Below is a small trained network, with its code and all its weights. Each question gives an input and a class and asks what happens when units are switched off, that is, made to give their printed mean instead of their output.

import numpy as np


def w(rows, s, z=0):
    codes = np.array(rows[::2]) - 128.0
    scale = np.full(codes.shape[1], s)
    scale[-1] = z or s
    return codes * scale


def norm(h):
    return h / np.sqrt((h * h).mean(-1, keepdims=True) + 1e-5)


def f(y):
    return y / 2 * (1 + np.tanh(0.7978845608 * (y + 0.044715 * y**3)))


def log_softmax(a):
    a = a - a.max(-1, keepdims=True)
    return a - np.log(np.exp(a).sum(-1, keepdims=True))


def net(x, mask):
    res = np.array(x, float).reshape(1, 7) / 4 @ E
    u = 0
    for l in range(4):
        y = f(norm(res) @ A[l][:, :-1].T + A[l][:, -1])
        res = res + np.where(mask[u : u + 12], y, B[l][:, -1]) @ B[l][:, :-1]
        u += 12
    return log_softmax(norm(res)[-1] @ U[:, :-1].T + U[:, -1])


A, B = {}, {}
E = w([
[77,87,27,73,90,81,116,222,180,155],'x0',
[38,95,156,194,157,179,242,114,212,120],'x1',
[135,119,122,132,133,129,123,120,135,134],'x2',
[206,161,223,70,18,155,145,146,237,136],'x3',
[122,56,115,2,112,207,184,110,58,143],'x4',
[116,119,133,147,99,149,114,136,120,128],'x5',
[145,103,111,145,133,143,111,112,146,130],'x6',
],0.0029)
A[0] = w([
[108,102,169,93,128,132,104,105,138,154,21],'0.n1',
[131,182,209,147,178,180,111,4,104,160,35],'0.n2',
[183,152,99,148,154,124,98,145,41,168,161],'0.n3',
[88,110,113,47,89,189,180,67,56,201,75],'0.n4',
[119,163,158,78,166,140,99,158,146,117,138],'0.n5',
[132,149,209,160,152,151,114,67,75,109,28],'0.n6',
[147,135,117,111,138,162,134,122,122,121,2],'0.n7',
[176,153,106,116,125,157,127,174,95,25,163],'0.n8',
[167,95,90,47,149,164,172,86,127,85,72],'0.n9',
[115,106,104,135,75,100,129,110,136,164,93],'0.n10',
[122,153,120,198,145,72,109,186,174,125,104],'0.n11',
[150,116,193,124,146,153,114,164,157,113,70],'0.n12',
],0.0037,0.0021)
B[0] = w([
[168,185,145,222,157,146,128,120,178,103,70],'0.n1',
[214,103,69,198,81,85,217,223,49,128,227],'0.n2',
[107,148,121,91,68,130,21,58,120,113,241],'0.n3',
[157,115,147,104,254,187,76,202,163,120,249],'0.n4',
[194,70,60,155,118,160,111,84,168,126,153],'0.n5',
[177,117,82,150,125,39,191,174,117,75,164],'0.n6',
[119,88,144,222,116,157,69,108,175,88,56],'0.n7',
[144,58,139,125,137,141,73,93,158,175,177],'0.n8',
[84,136,184,125,139,168,100,224,122,89,171],'0.n9',
[157,178,129,116,180,90,178,144,100,155,116],'0.n10',
[96,77,172,104,149,214,103,184,90,140,205],'0.n11',
[174,140,94,118,138,140,136,68,167,125,123],'0.n12',
],0.003,0.0013)
A[1] = w([
[112,121,45,85,94,103,52,181,177,186,61],'1.n1',
[114,81,29,120,138,90,185,235,124,194,145],'1.n2',
[207,121,214,103,64,126,153,157,252,141,158],'1.n3',
[48,129,165,183,109,187,233,29,174,77,17],'1.n4',
[103,121,139,234,73,72,79,115,185,161,110],'1.n5',
[178,171,133,83,71,129,60,58,142,72,122],'1.n6',
[66,74,90,174,184,72,103,80,36,144,32],'1.n7',
[192,138,223,182,164,153,136,24,119,128,27],'1.n8',
[65,114,58,61,83,97,142,141,161,199,81],'1.n9',
[33,134,72,130,137,153,173,184,235,161,5],'1.n10',
[123,201,163,227,145,30,87,160,185,161,49],'1.n11',
[99,208,163,206,145,35,54,140,184,88,49],'1.n12',
],0.0036,0.0015)
B[1] = w([
[170,104,140,153,94,61,163,129,124,65,181],'1.n1',
[125,140,125,143,93,104,109,161,189,26,180],'1.n2',
[73,212,1,128,102,182,154,86,114,166,252],'1.n3',
[113,105,177,127,153,35,73,101,131,181,175],'1.n4',
[132,150,134,51,173,144,155,161,113,99,155],'1.n5',
[120,131,133,93,132,83,135,61,152,203,173],'1.n6',
[114,212,92,122,105,186,154,78,179,106,175],'1.n7',
[171,114,99,112,72,98,156,195,118,105,151],'1.n8',
[174,127,162,227,109,134,136,187,125,97,165],'1.n9',
[175,65,129,137,105,57,110,99,52,123,177],'1.n10',
[169,106,168,82,185,208,114,190,150,128,160],'1.n11',
[143,90,160,79,171,212,68,171,132,103,156],'1.n12',
],0.0046,0.0036)
A[2] = w([
[86,135,56,182,178,127,104,103,66,40,2],'2.n1',
[128,47,165,115,170,235,122,181,127,144,47],'2.n2',
[180,113,129,192,135,109,136,164,78,73,68],'2.n3',
[28,119,113,176,173,125,88,66,138,55,41],'2.n4',
[136,53,132,3,137,201,134,139,114,110,87],'2.n5',
[211,133,155,160,109,66,187,121,79,92,186],'2.n6',
[26,170,75,172,189,154,99,136,54,71,109],'2.n7',
[217,156,198,209,157,177,194,82,21,149,82],'2.n8',
[195,187,87,58,155,58,49,108,125,138,9],'2.n9',
[56,120,135,152,193,116,187,152,150,139,14],'2.n10',
[217,143,152,150,151,159,160,65,10,168,110],'2.n11',
[65,90,177,184,178,101,245,117,221,158,30],'2.n12',
],0.0037,0.0013)
B[2] = w([
[131,155,120,106,103,155,181,116,174,185,204],'2.n1',
[163,138,207,94,185,139,51,176,117,121,142],'2.n2',
[126,110,116,76,34,120,150,159,169,139,146],'2.n3',
[148,181,135,81,70,130,176,117,88,182,180],'2.n4',
[106,151,201,214,239,186,98,155,121,123,202],'2.n5',
[76,73,75,181,72,71,120,165,179,77,199],'2.n6',
[198,170,104,70,100,179,153,100,232,193,248],'2.n7',
[157,34,25,104,96,112,159,229,224,54,225],'2.n8',
[55,48,204,168,112,142,168,87,81,157,244],'2.n9',
[202,155,148,97,59,132,68,123,116,133,153],'2.n10',
[65,103,155,197,107,54,149,175,212,77,227],'2.n11',
[109,99,215,153,96,52,1,59,26,183,240],'2.n12',
],0.0041,0.0016)
A[3] = w([
[148,104,144,96,125,26,54,100,65,182,31],'3.n1',
[128,255,76,132,109,154,179,83,159,189,52],'3.n2',
[151,170,163,148,251,212,61,195,149,92,62],'3.n3',
[196,168,127,151,117,154,182,71,118,170,99],'3.n4',
[77,71,194,172,138,130,128,142,197,162,206],'3.n5',
[192,152,79,57,120,137,99,164,169,118,104],'3.n6',
[131,88,187,113,123,86,100,53,62,197,99],'3.n7',
[104,213,36,127,140,158,206,78,101,180,94],'3.n8',
[158,122,84,192,126,69,136,174,127,66,79],'3.n9',
[156,165,97,169,119,92,58,76,168,86,20],'3.n10',
[128,92,180,155,98,41,44,53,28,182,6],'3.n11',
[116,86,86,122,78,66,146,193,130,41,67],'3.n12',
],0.005,0.0021)
B[3] = w([
[43,166,179,199,166,124,127,70,95,176,197],'3.n1',
[104,176,46,51,88,215,83,67,155,190,254],'3.n2',
[194,22,211,36,211,205,138,207,37,149,212],'3.n3',
[89,149,69,62,122,167,105,148,182,80,164],'3.n4',
[88,170,101,109,145,96,86,89,62,118,186],'3.n5',
[61,111,154,159,168,118,133,74,101,145,194],'3.n6',
[91,139,136,219,164,50,162,125,129,90,211],'3.n7',
[128,215,101,77,24,181,36,76,194,173,236],'3.n8',
[162,101,94,111,77,131,194,177,154,77,188],'3.n9',
[75,109,141,77,128,162,162,164,121,147,126],'3.n10',
[2,180,209,222,205,43,89,71,64,155,240],'3.n11',
[181,135,92,190,136,116,203,99,177,94,245],'3.n12',
],0.0052,0.0034)
U = w([
[113,254,14,29,31,224,54,18,214,233,195],'0',
[232,57,32,216,52,30,238,202,213,25,89],'1',
[25,181,215,220,182,19,50,30,37,205,191],'2',
[221,48,218,18,238,238,82,216,44,160,12],'3',
],0.0069,0.0011)

Each question gives the input, the list of numbers given to net, and the class t.
The units are the neurons (one row each of A and B). Each row of codes is followed by its name. A weight is (code - 128) times the scale printed after its matrix; where a second scale follows, it is the last column's (A, B and U).
mask holds one flag per neuron, layer by layer. A switched-off neuron (its flag False) gives its mean, the last column of its row in B, instead of its output. The means were averaged over made-up inputs and are rounded, as every weight is.
A unit's drop is (log p(t) with every unit on - log p(t) with that unit switched off) / (log p(t) with every unit on - log p(t) with every unit switched off).
The circuit of an input: a set's keep is (log p(t) with only the set's units on - log p(t) with every unit switched off) / (log p(t) with every unit on - log p(t) with every unit switched off). Starting from the 12 units with the biggest drops (on a tie, the unit counted first), units are removed one at a time, each time the one whose removal leaves the highest keep (on an exact tie, the one counted first), for as long as the keep stays at least 0.8.
circuit, biggest first: the units of the circuit, biggest drop first
unit that matters most: the unit with the biggest drop
top k neurons: the k neurons with the biggest drops, biggest first
k most important neurons of layer l: the k neurons of layer l with the biggest drops, biggest first
drop of u: that unit's drop, to one decimal
input [-8,7,6,-3,8,1,-2], class 1: circuit, biggest first	(2.n8; 0.n2)
input [4,6,-7,2,-6,3,1], class 2: circuit, biggest first	(2.n12)
input [5,-5,-5,5,6,0,-6], class 3: circuit, biggest first	(2.n5; 3.n8)
input [-1,0,2,4,5,-8,-7], class 3: top 3 neurons	(0.n4; 2.n5; 3.n3)
input [5,8,6,-3,8,0,-3], class 2: circuit, biggest first	(2.n12; 2.n8; 1.n3)
input [0,4,4,-6,7,6,2], class 3: 2 most important neurons of layer 0	(0.n4; 0.n9)
input [1,7,3,1,7,8,5], class 2: top 2 neurons	(2.n12; 1.n4)
input [8,-8,1,-3,2,7,7], class 1: circuit, biggest first	(1.n1; 3.n12)
input [-4,-4,-5,3,-5,3,3], class 3: top 4 neurons	(1.n12; 1.n11; 1.n4; 2.n12)
input [-4,5,2,-6,-6,-7,-8], class 0: top 2 neurons	(1.n7; 2.n7)
input [6,0,-4,-1,-6,-1,-5], class 1: 2 most important neurons of layer 1	(1.n1; 1.n2)
input [-4,4,-5,-8,8,7,-4], class 0: top 2 neurons	(2.n7; 1.n7)
input [-2,1,6,-2,-1,-7,-5], class 0: top 2 neurons	(1.n7; 1.n10)
input [1,-6,-3,4,0,-7,-4], class 2: unit that matters most	2.n9
input [-1,3,-3,-3,-3,-1,7], class 0: 2 most important neurons of layer 2	(2.n7; 2.n4)
input [5,8,1,7,5,3,-4], class 2: top 4 neurons	(2.n12; 1.n4; 1.n10; 1.n7)
input [-3,7,4,5,-3,6,5], class 2: top 2 neurons	(1.n4; 2.n12)
input [-2,5,-4,-7,7,-4,-5], class 0: top 2 neurons	(2.n7; 1.n11)
input [3,5,5,-8,-8,6,-7], class 0: top 3 neurons	(1.n7; 2.n7; 2.n4)
input [3,2,5,1,-4,4,4], class 3: unit that matters most	1.n11
input [1,4,-2,-3,6,2,-2], class 3: drop of 0.n4	1.8
input [1,6,-2,-7,-6,7,2], class 0: drop of 1.n7	0.2
input [8,5,1,-5,-6,5,5], class 1: drop of 1.n3	0.6
input [-2,-4,7,-3,6,5,3], class 3: drop of 0.n7	0.0
